Each row is followed by one of two labels, saying whether the row has a hidden trait. Each part has a new trait and two new labels.
In the rows, 128 means zero.
[149 106 119  89 105 171 103 150 142 120 118 134 147 139 157 155 139 155
 124 128 143 146 193 124 168 111 130 116  99 104 216 178 179 132 135]  Q
[122  87 133  86  85 174  78 163 119 135 118 139 129 152 176 180 137 164
 162 113 135 140 205 133 185 123 132 137  97 105 219 190 183 134 154]  Q
[ 99 105 110  96 134 159 147 141  68 145 115 124 155 129  71 122 130 107
 182 141 147 170 130 141 170  70  69 121 130 140 145 103 225  69 176]  Q
[102  90 125  71  91 161 126 139 102 139 109 124 116 161 129 205 118 167
 161 118 123 126 162 143 171 113 144 123 144 140 186 136 144  82 137]  Q
[114 108 133 136 136 173  74 177  61 157 116 145 187 109  97  63 158  64
 196 144 153 198 156 125 188  54  45 180  78  98 168 149 255 136 216]  E
[145 133 131 109 119 100 122 110 199 111 146 137 133 138 187 135 127 148
  98 127 127 103 172 123  97 162 153  95  90 117 144 162  72 200  92]  Q
[152 108 104  89 106 170 134 137 168  88 120 127 136 150 171 167 132 181
  84 127 141 130 201 131 148 126 157  84 114 120 231 169 123 129 118]  Q
[102 124 151 137 134 118 100 135 101 154 138 141 140 121 134 116 135  94
 164 126 132 142 114 126 133 100  84 154  89 120 105 126 179 161 161]  E
[152 104  99 110 107 173 131 140 173  91 113 125 144 140 182 149 136 186
  81 126 143 137 208 132 143 124 139  66 116 113 230 171 123 121 119]  Q
[ 99  87 120  64  66 160 110 150 113 135 115 128 109 164 152 219 121 180
 166 104 120 126 178 143 180 132 136 118 135 137 201 165 154  94 135]  Q
[121 140 151 129 122  85 121 106 173 124 150 139 111 129 180 140 119 131
 115 120 113  95 141 121  85 160 132 115  91 125  80 136  54 181  96]  E
[111 146 153 153 154  88 127 111  96 156 137 132 126 113  95  84 124  76
 154 131 117 127  58 120  99 121 104 119 128 137  31  88 122 140 124]  E
[150 151 119 155 174 104 162 106 155 121 129 125 159  93  81  41 124  89
  98 164 139 143  85 120  92 116  92 119 122 148  74  93 114 127 112]  E
[ 82 136 151 137 153  95 140 106  51 169 133 127 117 117  46 107 115  76
 186 129 112 135  36 129 122 109  94 184 147 154  27  68 142 113 141]  E
[136 103 108  90 109 169 120 148 131 124 113 125 137 145 143 166 129 175
 133 127 139 139 190 134 166 108 131 106 119 132 209 155 154 106 132]  Q
[145 106 126  82  93 155 109 134 167 112 129 132 132 154 190 187 143 181
 118 114 130 115 205 124 151 135 153 104 100 110 212 180 120 139 110]  Q
[121 125 116 118 138 126 143 130 135 123 126 129 148 121 125  98 129 121
 138 145 141 142 136 131 124 118  92 103 107 138 141 118 148 125 134]  E
[122 121 121 124 144 137 130 139 118 127 121 132 167 112 117  77 143 102
 147 150 149 164 137 131 145 100  76 116 104 124 144 127 219 122 164]  E
[134 100 121  91 112 164 123 146 123 131 115 129 144 144 128 153 132 147
 144 129 137 144 174 130 173 102 125 133 119 125 204 152 187  99 140]  Q
[128 106 138  88 100 156  91 144 131 130 124 137 141 149 164 170 135 149
 140 113 132 131 180 123 167 113 145 145  98 106 188 176 169 137 131]  Q
[141 127 116 148 147 146 117 152 121 126 117 135 182 105 112  44 155  89
 135 156 159 175 133 123 151  93  74 130  91 100 164 144 255 132 175]  E
[149 134 115 135 136 125 134 130 174 101 129 134 163 112 148  75 141 123
 100 148 147 138 156 121 115 139 113 104  95 121 157 147 148 143 131]  E
[120 129 136  97 108 106 126 104 180 115 150 131 108 145 186 162 115 159
 112 115 117  85 160 127  96 154 156 100  99 135 100 143  53 153  94]  Q
[119 151 141 149 161  91 144 103 104 145 131 125 142 109  67  83 118  71
 144 141 122 133  44 122  92 112 109 159 143 151  17  70 116 115 118]  E
[ 96 122 153 100  95 118 104 113 131 136 151 135 104 158 182 224 117 140
 128  94 109  88 144 131 115 129 154 140 111 107 114 145  83 154 124]  E
[127 131  95 132 154 136 165 130 119 119 117 123 161 105  77  62 132 111
 134 162 154 162 123 135 130 116  74  93 129 150 109 101 189  90 146]  E
[ 82 102  95  76 127 137 169 130  73 134 109 114 138 140  55 147 112 136
 180 139 141 152 117 157 167  81  88  86 163 170 139  82 177  34 161]  Q
[150 151 119 132 146  94 153  99 190 105 143 131 140 116 147  96 122 132
  88 142 131 110 138 121  82 155 116  86 106 141  96 127  56 155  89]  E
[125 144 129 141 160  95 154 107 131 133 134 128 136 113  88  83 122  96
 118 148 127 133  88 127  92 124  83 126 118 151  57  94 115 126 114]  E
[125 148 140 159 165  94 142 110  95 148 130 130 143 104  68  46 125  66
 149 147 127 143  64 118 103 103  93 161 126 142  41  86 145 130 121]  E
[ 81 118 148 114 127 125 104 134  78 159 140 134 129 134 123 151 127  96
 192 115 124 135  99 141 130  86  83 152 101 129  65 111 179 131 173]  E
[ 91 116 155 137 130 137  65 158  66 168 135 146 152 114 117 121 149  49
 202 127 136 169 111 127 157  69  60 189  72  93 106 133 255 163 194]  E
[154 101 115  97  96 173  89 159 167 107 121 138 142 141 213 151 142 179
 107 126 139 140 227 126 167 133 136 101  83  99 251 206 168 153 140]  Q
[150 149 107 143 163 103 175 106 165 110 132 123 147 101  97  55 122 110
  94 160 139 132 113 125  91 134  99  85 126 151  89  95  98 125 106]  E
[132 102 103  77 108 166 145 129 134 116 117 122 134 147 126 171 121 175
 124 129 137 133 181 138 156 113 135  89 139 142 199 165 134  84 126]  Q
[118 127 129 135 140 132 123 138 107 132 127 138 161 113 102  75 138  90
 150 147 143 160 115 129 136 100  67 136  97 127 111 119 226 126 165]  E
[ 80 124 158 121 122 108 106 119  91 165 150 135 115 136 140 159 120  97
 178 113 120 121 103 136 118 108  88 175 100 132  70 108 132 151 156]  E
[124 129 170 129 107 100  65 126 156 135 157 152 129 136 212 145 139 114
 134 105 119 115 164 112 106 131 135 165  59  86 144 181 139 215 133]  Q
[123 100 166 113  89 151  38 168 101 153 124 152 146 143 171 164 153 115
 171 101 129 147 163 111 183  98 129 210  75  73 187 193 235 172 172]  Q
[ 73 127 141 127 138 119 126 127  84 155 135 130 127 122 106 122 126  93
 179 108 126 142  99 137 132 101  71 147 114 133  68  98 173 119 163]  E
[119 129 119 109 139 117 151 113 156 123 135 129 137 122 123 110 122 132
 131 142 136 126 137 135 111 132 103  90 119 146 118 116 108 119 121]  E
[122 108 129  89 105 148 118 131 134 131 124 131 137 148 129 177 127 144
 139 122 132 130 174 129 155 110 143 128 120 122 174 147 152 101 126]  Q
[101  99 114  92 126 161 135 145  75 137 108 125 156 135  94 147 128 126
 173 135 143 161 138 142 170  82  90 118 135 141 159 115 215  78 164]  Q
[166 132 119 126 127 130 126 130 194  97 130 132 155 122 180 110 139 142
  75 136 142 123 178 116 109 147 152  99  94  95 192 172 116 154 107]  Q
[157 139 120 133 131 113 121 121 194 101 135 136 151 116 169 102 139 137
  90 143 139 121 165 115 102 157 148 119  92 113 163 159 111 163 108]  E
[159 137 108 131 132 133 138 128 179 100 122 132 161 119 160  94 139 140
  86 142 149 139 171 118 119 131 140  92 100 112 187 159 141 131 125]  E
[ 82 129 154 138 135 110 102 129  78 164 141 137 128 122 112 128 130  80
 185 121 120 144  89 131 129  93  64 171 108 124  72 103 170 147 168]  E
[108  90 136  77  80 156  90 154 125 135 119 137 113 163 175 211 131 171
 167 101 119 122 201 133 177 123 148 140 119 113 190 179 132 126 145]  E
[150 144 110 134 147 103 156 110 181 105 136 128 143 115 147  73 127 131
  91 150 136 119 133 122  88 158 128  79 110 141 128 110  84 140 100]  E
[151 124 109 104 118 135 146 119 183 101 129 127 143 133 157 138 127 163
  87 134 145 118 174 127 118 139 145  85 117 128 171 149  95 124 109]  Q
[127  98 118  67  85 156 124 120 160 115 124 128 118 163 177 201 122 190
 127 117 127 111 208 137 152 144 153  88 119 135 182 165 103 115 114]  Q
[126  83 112  66  89 169 110 150 146 116 117 130 124 152 163 186 128 187
 142 119 131 130 219 140 173 119 132  82 114 125 225 170 139  84 127]  Q
[155 151 136 147 137  89 127 107 197 107 150 138 138 113 181  88 132 128
  79 140 128 107 155 113  68 163 132 101  82 121 119 151  78 191  86]  E
[146 120 125  89 102 128 157 113 190  96 136 129 131 148 186 188 121 178
  80 118 130  97 190 125 113 148 170  91 108 122 183 164  64 141  89]  Q
[133 132 102 103 127 128 160 112 182  90 129 125 150 131 146 112 123 160
  90 141 139 118 165 131 104 145 138  80 123 138 161 132  87 116 103]  E
[148 130 142 133 126 115 101 133 175 117 145 148 157 117 179 108 145 114
 110 135 134 127 164 111 118 134 124 134  66  97 152 191 154 185 128]  E
[141 144 102 158 156 112 168 118 158 114 127 123 153 102  94  64 128 115
 100 160 140 144 115 129 102 133  94  84 127 155 119 100 123 116 120]  E
[160 117 127  98 110 149 107 135 174 105 126 135 146 141 168 155 134 163
 100 123 137 127 193 119 140 132 158 112  91 103 223 186 130 148 114]  Q
[126 149 138 163 166 100 129 123 106 145 129 133 151  99  83  49 134  72
 137 149 132 148  70 116 105 102  84 163 116 134  57  98 163 145 134]  E
[119 113 100  93 129 151 159 127 118 116 119 122 152 131  97 126 126 138
 132 146 147 144 145 142 147 107 102  86 134 147 162 114 157  84 145]  Q
[141 124 113 117 137 136 136 130 156 112 128 130 154 124 143 107 134 135
 116 140 145 142 156 126 129 128 120 100 104 127 158 125 153 129 128]  E
[148 150 125 135 143  85 143  98 203 109 150 133 132 116 154  91 123 132
  84 141 125 103 142 118  72 163 122  95  94 137  71 129  46 173  82]  E
[124 126 153 114 115 121  88 129 148 131 143 143 139 137 183 148 133 114
 133 119 128 122 167 120 126 122 126 142  79 108 143 115 133 173 132]  Q
[119 144 152 159 157 107 118 123 109 148 135 135 144 103  96  78 130  69
 145 141 123 136  67 113  94 121  96 168 107 127  44 101 144 153 130]  E
[123 100 141  97 104 162  87 161  98 144 115 134 154 140 126 143 140 128
 163 125 141 158 156 126 171  88 112 159 103 108 186 162 236 123 162]  Q
[102 133 131 118 134 103 142 108 126 137 140 129 122 125 123 121 118 138
 148 131 121 121 112 135 109 119 103 120 124 143  69 101 102 126 130]  E
[ 72 109 111  88 132 149 157 131  66 152 119 118 138 136  71 139 117 112
 188 136 138 154 102 156 149  74  63 111 152 161 114  74 190  55 174]  Q
[154 149 111 147 153  97 156 105 190 107 136 128 144 107 135  63 127 117
  71 154 134 126 127 123  83 152 110  83 102 139 102 117  88 150 104]  E
[131  99 137  89  86 162  80 148 147 127 125 142 131 155 186 187 137 165
 134 109 125 127 215 122 170 126 148 130  95  98 217 196 164 154 133]  Q
[132 117 106 103 133 149 138 132 136 119 119 126 160 126 115 108 134 135
 126 146 149 149 154 132 147 103 102 104 109 127 174 137 185 104 147]  Q
[148 120 111 108 105 133  70 141 160 119 146 149 153 139 197 159 142 136
 111 116 127 124 192 108 139 125 157 156  63  85 182 199 155 192 129]  Q
[ 76 109  96  91 140 151 170 132  65 140 114 114 148 129  49 114 120 114
 184 149 146 164 105 158 159  70  49  93 157 166 111  69 201  39 173]  E
[114  88 134  90  95 171  92 165  81 148 108 136 133 149 138 173 139 151
 175 113 133 153 181 131 196 100 122 157 114 111 187 169 217 122 164]  Q
[ 85 112 133  96 118 140 111 137  84 149 128 129 133 147 118 170 125 115
 181 121 130 145 117 141 156  89  98 140 125 135 114 114 185 101 164]  Q
[ 98  87 110  75 106 175 133 144  82 139 103 119 126 153 100 194 118 168
 173 123 130 144 162 148 188  98 120 116 150 148 183 124 179  59 146]  Q
[122 134 139 148 150 108 116 125 116 146 136 135 145 108 115  86 132  82
 147 145 129 142 100 122 109 104  78 145 103 131  75 115 154 152 143]  E
[ 98 116 178 103  91 120  66 125 131 148 155 145 112 155 195 209 129 129
 184  87 111 104 147 121 136 123 154 176  84  96 130 165 123 188 139]  E
[149 103  99  93 110 168 129 143 151 106 115 126 146 138 148 157 131 172
 111 135 143 142 198 134 157 111 138  90 123 125 234 161 154 103 125]  Q
[116 134 167 135 116  97  77 120 149 143 156 149 121 134 199 147 134 112
 144 108 114 108 135 120 105 137 119 160  72  99 101 155 105 204 131]  Q
[ 97 108 112 101 140 158 133 142  80 144 119 126 161 123  72 101 129 103
 181 146 146 165 121 144 155  76  59 112 122 145 138 100 227  81 178]  E
[150 116 127 112 114 159 101 140 160 108 123 136 161 130 172 133 139 149
 103 132 146 141 189 117 148 120 148 121  91  94 209 179 179 147 124]  Q
[138 126  73 128 146 152 182 137 137 103 105 115 163 113  99  70 133 131
 108 159 157 166 141 140 138 105 103  67 145 143 173 104 173  66 142]  E
[107 106 131  94 113 164 108 152  90 145 111 130 147 138 108 158 133 124
 198 123 135 157 173 135 178  86 109 157 130 124 169 140 215  94 163]  Q
[146 151 109 149 164 100 173 106 157 115 132 123 142  98  92  53 122 107
  98 160 138 134 105 126  88 133  97  96 125 151  81  96  95 115 101]  E
[ 57 109 126  95 129 149 140 133  51 161 125 123 126 139  82 159 118  97
 204 124 132 157  96 155 152  70  65 132 148 152  86  70 178  71 180]  E
[152 128 107 120 126 135 140 126 180 100 127 130 150 122 157 112 134 148
  86 138 146 131 174 124 120 138 138  91 105 122 184 151 126 126 109]  Q
[109  99 136  75  93 144 115 132 121 128 123 130 118 161 164 205 120 162
 154 105 122 111 170 136 152 119 158 126 132 127 166 149 123 113 125]  Q
[149 113 130  90  99 144 101 138 170 112 133 138 142 148 186 171 130 165
 108 118 133 119 194 120 142 128 166 119  92 103 205 183 129 151 124]  Q
[164 122 133  97 106 131 107 118 202  98 139 137 140 143 208 162 131 172
  79 120 133 103 201 114 115 148 186 107 107 104 201 189  76 166  88]  Q
[155 146 130 145 141  91 132 108 201 110 145 134 141 110 169  80 134 128
  91 144 131 113 151 116  79 165 123  98  83 123 118 145  85 176  95]  E
